Here is a tiny trained network, its code and every weight. The questions are about switching its units off for an input and a class, where a switched-off unit gives its printed mean instead of its output.

import numpy as np


def w(rows, s, z=0):
    codes = np.array(rows[::2]) - 128.0
    scale = np.full(codes.shape[1], s)
    scale[-1] = z or s
    return codes * scale


def f(y):
    return np.maximum(y, 0)


def log_softmax(a):
    a = a - a.max(-1, keepdims=True)
    return a - np.log(np.exp(a).sum(-1, keepdims=True))


def net(x, mask):
    res = np.array(x, float).reshape(1, 8) / 4 @ E
    y = f(res @ A[0][:, :-1].T + A[0][:, -1])
    res = res + np.where(mask, y, B[0][:, -1]) @ B[0][:, :-1]
    return log_softmax(res[-1] @ U[:, :-1].T + U[:, -1])


A, B = {}, {}
E = w([
[125,9,131,104,121],'x0',
[132,132,144,120,120],'x1',
[154,125,150,164,110],'x2',
[139,132,136,118,132],'x3',
[132,129,140,134,118],'x4',
[184,141,61,87,19],'x5',
[115,125,121,140,122],'x6',
[124,125,112,131,136],'x7',
],0.015)
A[0] = w([
[98,50,163,148,145,202],'n1',
[180,139,61,88,36,152],'n2',
[117,249,124,149,131,254],'n3',
[144,240,78,128,57,186],'n4',
[71,94,135,89,196,188],'n5',
[92,167,132,124,170,220],'n6',
[126,188,144,172,139,190],'n7',
[146,111,85,122,55,116],'n8',
[101,20,145,101,104,176],'n9',
[109,119,149,197,147,231],'n10',
[136,110,124,122,80,101],'n11',
],0.015,0.0073)
B[0] = w([
[183,115,176,88,197,226],'n1',
[103,119,5,103,131,250],'n2',
[45,191,133,182,96,248],'n3',
[102,155,87,162,91,242],'n4',
[137,121,158,134,156,225],'n5',
[64,111,206,173,59,204],'n6',
[97,112,137,170,94,198],'n7',
[161,78,67,132,113,202],'n8',
[208,112,136,54,161,235],'n9',
[112,150,169,132,148,208],'n10',
[165,97,107,131,144,165],'n11',
],0.013,0.018)
U = w([
[62,153,254,198,108,255],'0',
[86,183,42,183,108,83],'1',
[214,106,243,96,201,121],'2',
[212,40,61,58,134,25],'3',
],0.0092,0.0027)

Each question gives the input, the list of numbers given to net, and the class t.
The units are the neurons (one row each of A and B). Each row of codes is followed by its name. A weight is (code - 128) times the scale printed after its matrix; where a second scale follows, it is the last column's (A, B and U).
mask holds one flag per neuron, in row order. A switched-off neuron (its flag False) gives its mean, the last column of its row in B, instead of its output. The means were averaged over made-up inputs and are rounded, as every weight is.
A unit's drop is (log p(t) with every unit on - log p(t) with that unit switched off) / (log p(t) with every unit on - log p(t) with every unit switched off).
The circuit of an input: a set's keep is (log p(t) with only the set's units on - log p(t) with every unit switched off) / (log p(t) with every unit on - log p(t) with every unit switched off). Starting from all 11 units, units are removed one at a time, each time the one whose removal leaves the highest keep (on an exact tie, the one counted first), for as long as the keep stays at least 0.8.
units of the circuit, in order: the units of the circuit, biggest drop first
top k neurons: the k neurons with the biggest drops, biggest first
drop of u: that unit's drop, to one decimal
input [1,8,-2,3,-7,-7,-5,-6], class 2: top 2 neurons	[n3 n1]
input [1,4,0,-7,-2,3,3,1], class 3: units of the circuit, in order	[n3]
input [1,-4,6,-7,-6,8,-6,4], class 3: top 4 neurons	[n3 n8 n11 n6]
input [-6,3,-6,8,8,0,2,8], class 0: top 3 neurons	[n2 n6 n8]
input [0,-8,-4,-6,5,-3,-6,-2], class 0: top 2 neurons	[n9 n6]
input [-8,-3,-6,-3,-2,-1,-2,-4], class 0: top 2 neurons	[n2 n6]
input [-8,0,0,-6,-4,0,-2,-8], class 0: top 2 neurons	[n2 n6]
input [-6,-2,0,8,-4,0,-1,8], class 0: top 3 neurons	[n2 n6 n8]
input [-8,4,1,-6,-3,-1,1,-4], class 0: drop of n2	0.2
input [2,-6,2,-7,-3,-8,-5,7], class 2: drop of n1	0.1
